Below is a small trained network, with its code and all its weights. Each question gives an input and a class and asks what happens when units are switched off, that is, made to give their printed mean instead of their output.

import numpy as np


def w(rows, s, z=0):
    codes = np.array(rows[::2]) - 128.0
    scale = np.full(codes.shape[1], s)
    scale[-1] = z or s
    return codes * scale


def norm(h):
    return h / np.sqrt((h * h).mean(-1, keepdims=True) + 1e-5)


def f(y):
    return np.maximum(y, 0)


def log_softmax(a):
    a = a - a.max(-1, keepdims=True)
    return a - np.log(np.exp(a).sum(-1, keepdims=True))


def net(x, mask):
    res = np.array(x, float).reshape(1, 5) / 4 @ E
    u = 0
    for l in range(2):
        y = f(norm(res) @ A[l][:, :-1].T + A[l][:, -1])
        res = res + np.where(mask[u : u + 4], y, B[l][:, -1]) @ B[l][:, :-1]
        u += 4
    return log_softmax(norm(res)[-1] @ U[:, :-1].T + U[:, -1])


A, B = {}, {}
E = w([
[123,121,155,139,131,123,128,114,101,111,99,139],'x0',
[90,125,174,155,160,110,82,81,183,140,187,223],'x1',
[190,180,122,98,174,120,96,122,104,163,127,143],'x2',
[126,123,158,194,111,158,48,171,128,1,187,68],'x3',
[153,118,60,174,82,89,82,139,85,156,119,162],'x4',
],0.0061)
A[0] = w([
[55,95,117,187,87,131,135,155,158,60,142,87,52],'L0N0',
[220,249,144,76,213,112,77,124,80,141,118,127,16],'L0N1',
[158,212,216,16,255,136,155,116,201,50,135,49,17],'L0N2',
[236,224,162,85,245,143,38,140,104,134,164,116,3],'L0N3',
],0.006,0.0048)
B[0] = w([
[175,76,126,45,107,107,176,65,156,150,116,152,218],'L0N0',
[84,3,83,140,114,119,174,126,210,92,100,81,208],'L0N1',
[151,123,221,170,153,250,119,181,23,191,189,140,255],'L0N2',
[71,40,76,163,116,77,132,106,211,25,89,90,212],'L0N3',
],0.0063,0.0052)
A[1] = w([
[114,171,152,171,205,109,31,118,179,92,173,180,29],'L1N0',
[188,162,146,140,131,129,30,137,128,7,180,81,30],'L1N1',
[173,166,95,136,152,150,116,179,80,82,87,26,1],'L1N2',
[186,120,40,195,98,84,31,139,83,125,124,149,9],'L1N3',
],0.013,0.0021)
B[1] = w([
[119,220,72,132,73,82,88,154,111,69,134,66,218],'L1N0',
[164,91,108,80,160,117,199,98,121,254,59,200,255],'L1N1',
[93,216,95,153,99,57,52,115,156,80,167,141,226],'L1N2',
[122,112,222,135,175,217,138,150,113,103,167,98,224],'L1N3',
],0.0085,0.009)
U = w([
[197,138,109,56,164,107,162,101,110,239,74,189,214],'0',
[119,139,226,152,165,226,109,165,70,122,191,105,89],'1',
[95,231,90,126,77,57,81,124,124,83,136,111,4],'2',
[69,2,112,149,89,118,160,113,183,72,108,102,237],'3',
],0.0078,0.00034)

Each question gives the input, the list of numbers given to net, and the class t.
The units are the neurons (one row each of A and B). Each row of codes is followed by its name. A weight is (code - 128) times the scale printed after its matrix; where a second scale follows, it is the last column's (A, B and U).
mask holds one flag per neuron, layer by layer. A switched-off neuron (its flag False) gives its mean, the last column of its row in B, instead of its output. The means were averaged over made-up inputs and are rounded, as every weight is.
A unit's drop is (log p(t) with every unit on - log p(t) with that unit switched off) / (log p(t) with every unit on - log p(t) with every unit switched off).
The circuit of an input: a set's keep is (log p(t) with only the set's units on - log p(t) with every unit switched off) / (log p(t) with every unit on - log p(t) with every unit switched off). Starting from all 8 units, units are removed one at a time, each time the one whose removal leaves the highest keep (on an exact tie, the one counted first), for as long as the keep stays at least 0.8.
units of the circuit, in order: the units of the circuit, biggest drop first
most important unit: the unit with the biggest drop
k most important neurons: the k neurons with the biggest drops, biggest first
top k neurons in layer l: the k neurons of layer l with the biggest drops, biggest first
input [-5,7,-7,6,5], class 2: top 2 neurons in layer 0 => [L0N1; L0N3]
input [3,-5,-3,-1,-5], class 1: units of the circuit, in order => [L0N2]
input [-1,6,-1,2,-5], class 2: 2 most important neurons => [L1N0; L1N3]
input [0,-7,2,-7,8], class 1: 2 most important neurons => [L1N3; L1N1]
input [6,-4,8,-6,-4], class 3: units of the circuit, in order => [L0N1; L1N1]
input [-1,-8,6,-1,-8], class 1: top 2 neurons in layer 0 => [L0N2; L0N1]
input [6,-6,-6,3,-5], class 2: top 2 neurons in layer 0 => [L0N1; L0N3]
input [0,3,5,-2,-6], class 1: 2 most important neurons => [L0N2; L1N1]
input [-4,-4,7,6,2], class 3: 3 most important neurons => [L0N3; L0N1; L0N2]
input [1,-5,-6,-3,-8], class 1: 2 most important neurons => [L1N1; L0N2]
input [5,7,4,-6,-5], class 2: 4 most important neurons => [L1N1; L0N0; L1N0; L1N3]
input [-5,-2,8,5,1], class 3: top 2 neurons in layer 0 => [L0N3; L0N1]
input [6,4,7,3,6], class 3: top 2 neurons in layer 0 => [L0N3; L0N1]
input [7,-3,-7,-5,8], class 1: most important unit => L1N3
input [-3,-5,2,-4,0], class 2: 3 most important neurons => [L1N1; L0N0; L1N2]
input [5,0,-4,-4,7], class 1: top 2 neurons in layer 1 => [L1N3; L1N1]
input [7,8,6,8,1], class 0: 2 most important neurons => [L1N1; L1N2]
input [-1,2,7,-4,-7], class 1: 2 most important neurons => [L0N2; L1N1]
input [-8,-2,8,-2,-7], class 3: 3 most important neurons => [L0N1; L0N3; L1N3]
input [-2,-2,-5,5,1], class 0: most important unit => L0N1
input [-5,-4,2,-2,4], class 1: 2 most important neurons => [L1N3; L1N0]
input [-7,-2,-7,-6,7], class 1: top 3 neurons in layer 0 => [L0N0; L0N1; L0N3]
